Here is a tiny trained network, its code and every weight. The questions are about switching its units off for an input and a target symbol, where a switched-off unit gives its printed mean instead of its output.

import numpy as np


def w(rows, s, z=0):
    codes = np.array(rows[::2]) - 128.0
    scale = np.full(codes.shape[1], s)
    scale[-1] = z or s
    return codes * scale


def f(y):
    return y / 2 * (1 + np.tanh(0.7978845608 * (y + 0.044715 * y**3)))


def softmax(a):
    e = np.exp(a - a.max(-1, keepdims=True))
    return e / e.sum(-1, keepdims=True)


def log_softmax(a):
    a = a - a.max(-1, keepdims=True)
    return a - np.log(np.exp(a).sum(-1, keepdims=True))


def net(x, mask):
    ids = ['αβγδεζηθλξπστφψω'.index(c) for c in x.split()]
    T = len(ids)
    res = E[ids] + P[:T]
    q, k, v = (res @ M[0].T for M in (Q, K, V))
    z = softmax(np.where(np.tri(T) > 0, q @ k.T / 2**0.5, -1e9)) @ v
    res = res + np.where(mask[0], z, O[0][:, -1]) @ O[0][:, :-1]
    y = f(res @ A[0][:, :-1].T + A[0][:, -1])
    res = res + np.where(mask[1:9], y, B[0][:, -1]) @ B[0][:, :-1]
    return log_softmax(res[-1] @ U[:, :-1].T + U[:, -1])


Q, K, V, O, A, B = {}, {}, {}, {}, {}, {}
E = w([
[92,17,116,69,149],'α',
[48,157,105,82,160],'β',
[84,210,187,66,107],'γ',
[89,134,118,36,164],'δ',
[165,100,91,137,132],'ε',
[93,55,109,96,135],'ζ',
[27,198,97,188,129],'η',
[151,106,109,129,125],'θ',
[143,86,165,88,129],'λ',
[15,179,106,195,127],'ξ',
[151,125,74,154,134],'π',
[162,90,103,132,125],'σ',
[74,61,190,182,87],'τ',
[173,90,61,150,141],'φ',
[79,255,166,82,114],'ψ',
[160,137,40,138,155],'ω',
],0.017)
P = w([
[136,94,59,110,10],'0',
[129,122,89,96,36],'1',
[129,88,91,138,58],'2',
[137,90,105,147,79],'3',
[142,98,120,151,100],'4',
[147,103,133,155,122],'5',
[152,109,149,162,142],'6',
[158,115,164,163,164],'7',
[162,124,177,165,187],'8',
[168,132,191,169,208],'9',
[171,141,204,173,230],'10',
[176,146,225,179,251],'11',
[141,151,58,174,235],'12',
],0.011)
Q[0] = w([
[195,135,97,140,130],'head 1',
[170,251,224,84,20],'head 1',
],0.032)
K[0] = w([
[70,100,155,100,181],'head 1',
[110,110,61,85,5],'head 1',
],0.029)
V[0] = w([
[113,37,176,53,154],'head 1',
[151,125,255,164,20],'head 1',
],0.022)
O[0] = w([
[192,210,56,158,4,254],'head 1',
[224,141,250,176,75,64],'head 1',
],0.015,0.0093)
A[0] = w([
[70,159,93,125,113,113],'neuron 1',
[108,164,154,121,115,218],'neuron 2',
[88,98,133,150,176,1],'neuron 3',
[155,161,120,183,214,182],'neuron 4',
[66,136,130,235,63,45],'neuron 5',
[81,97,129,170,137,214],'neuron 6',
[247,22,39,109,144,148],'neuron 7',
[218,41,88,155,155,148],'neuron 8',
],0.012,0.0098)
B[0] = w([
[85,125,183,115,54,251],'neuron 1',
[88,11,54,144,153,167],'neuron 2',
[145,249,5,186,79,189],'neuron 3',
[131,77,166,107,99,162],'neuron 4',
[183,175,159,141,252,205],'neuron 5',
[179,132,214,99,183,190],'neuron 6',
[105,65,131,159,195,230],'neuron 7',
[86,194,115,55,43,165],'neuron 8',
],0.016,0.022)
U = w([
[190,173,102,110,69,23],'α',
[84,124,123,97,115,132],'β',
[119,90,158,173,48,197],'γ',
[157,74,2,34,72,144],'δ',
[64,84,138,142,136,47],'ε',
[72,101,99,213,77,48],'ζ',
[159,160,118,83,160,105],'η',
[115,106,109,151,128,181],'θ',
[144,100,61,219,133,153],'λ',
[122,143,132,116,177,119],'ξ',
[112,114,66,101,158,120],'π',
[130,97,97,106,127,255],'σ',
[192,122,121,112,154,169],'τ',
[134,153,160,44,132,132],'φ',
[126,103,151,108,185,171],'ψ',
[132,177,102,61,125,27],'ω',
],0.009,0.0067)

Each question gives the input, a string of symbols that net reads in full, and the target symbol t.
The units are the heads (2 rows each of Q, K, V and O) and the neurons (one row each of A and B). Each row of codes is followed by its name. A weight is (code - 128) times the scale printed after its matrix; where a second scale follows, it is the last column's (O, A, B and U).
mask holds one flag per unit, heads first, then neurons. A switched-off unit (its flag False) gives its mean, the last column of its rows in O or B, instead of its output. The means were averaged over made-up inputs and are rounded, as every weight is.
A unit's drop is (log p(t) with every unit on - log p(t) with that unit switched off) / (log p(t) with every unit on - log p(t) with every unit switched off).
The circuit of an input: a set's keep is (log p(t) with only the set's units on - log p(t) with every unit switched off) / (log p(t) with every unit on - log p(t) with every unit switched off). Starting from all 9 units, units are removed one at a time, each time the one whose removal leaves the highest keep (on an exact tie, the one counted first), for as long as the keep stays at least 0.8.
units of the circuit, in order: the units of the circuit, biggest drop first
k most important neurons: the k neurons with the biggest drops, biggest first
input λ γ σ α η τ α γ γ, target λ: units of the circuit, in order	(neuron 2; head 1; neuron 1)
input γ ψ γ α φ γ α η α, target ω: units of the circuit, in order	(neuron 3; head 1; neuron 8; neuron 7)
input ω δ δ α σ γ α, target γ: units of the circuit, in order	(head 1)
input β γ α ω ψ, target β: units of the circuit, in order	(head 1; neuron 1)
input ω α ψ α γ α σ α, target δ: 4 most important neurons	(neuron 5; neuron 1; neuron 6; neuron 8)
input α α ω γ α ω ε α α ω γ σ, target γ: units of the circuit, in order	(head 1; neuron 5)
input γ γ ψ α λ α, target τ: units of the circuit, in order	(head 1; neuron 5; neuron 1)
input γ ω ψ φ, target φ: units of the circuit, in order	(head 1; neuron 8)
input α π α σ, target λ: units of the circuit, in order	(head 1; neuron 7)
input β ε γ δ η α β γ, target β: units of the circuit, in order	(head 1; neuron 5; neuron 1)
input α δ γ ω β, target ω: units of the circuit, in order	(neuron 3; head 1; neuron 6; neuron 7)
input α δ α γ ω β ψ α λ δ α, target ζ: units of the circuit, in order	(head 1; neuron 1; neuron 7; neuron 6)
input β ω ω ψ γ α π γ ψ θ, target φ: 2 most important neurons	(neuron 8; neuron 7)
input σ γ α γ ξ, target ξ: 4 most important neurons	(neuron 6; neuron 3; neuron 1; neuron 8)
input λ α ξ α α θ ε α, target ψ: most important neuron	(neuron 3)
input ω γ ω α ξ η θ ψ α β γ, target ω: units of the circuit, in order	(neuron 3; head 1; neuron 7; neuron 2)
input γ α α β ω γ ω ψ ω, target φ: units of the circuit, in order	(head 1; neuron 8; neuron 7)
input α ε ζ ω θ ψ ε σ ε γ λ α, target τ: 2 most important neurons	(neuron 3; neuron 1)
input ω λ ε ω ζ β α, target ε: 3 most important neurons	(neuron 7; neuron 3; neuron 5)
input α ω α α σ γ σ α τ, target τ: 4 most important neurons	(neuron 5; neuron 1; neuron 7; neuron 3)
input α α δ ω α δ β γ α γ, target α: 2 most important neurons	(neuron 7; neuron 5)
input δ ε α β δ γ γ γ, target δ: most important neuron	(neuron 7)
input α ω ω ζ, target π: 2 most important neurons	(neuron 3; neuron 6)
input ω ψ τ γ α α, target λ: 2 most important neurons	(neuron 7; neuron 5)
input δ ξ α γ, target δ: 2 most important neurons	(neuron 7; neuron 6)
input δ α α ψ, target δ: 3 most important neurons	(neuron 7; neuron 6; neuron 2)
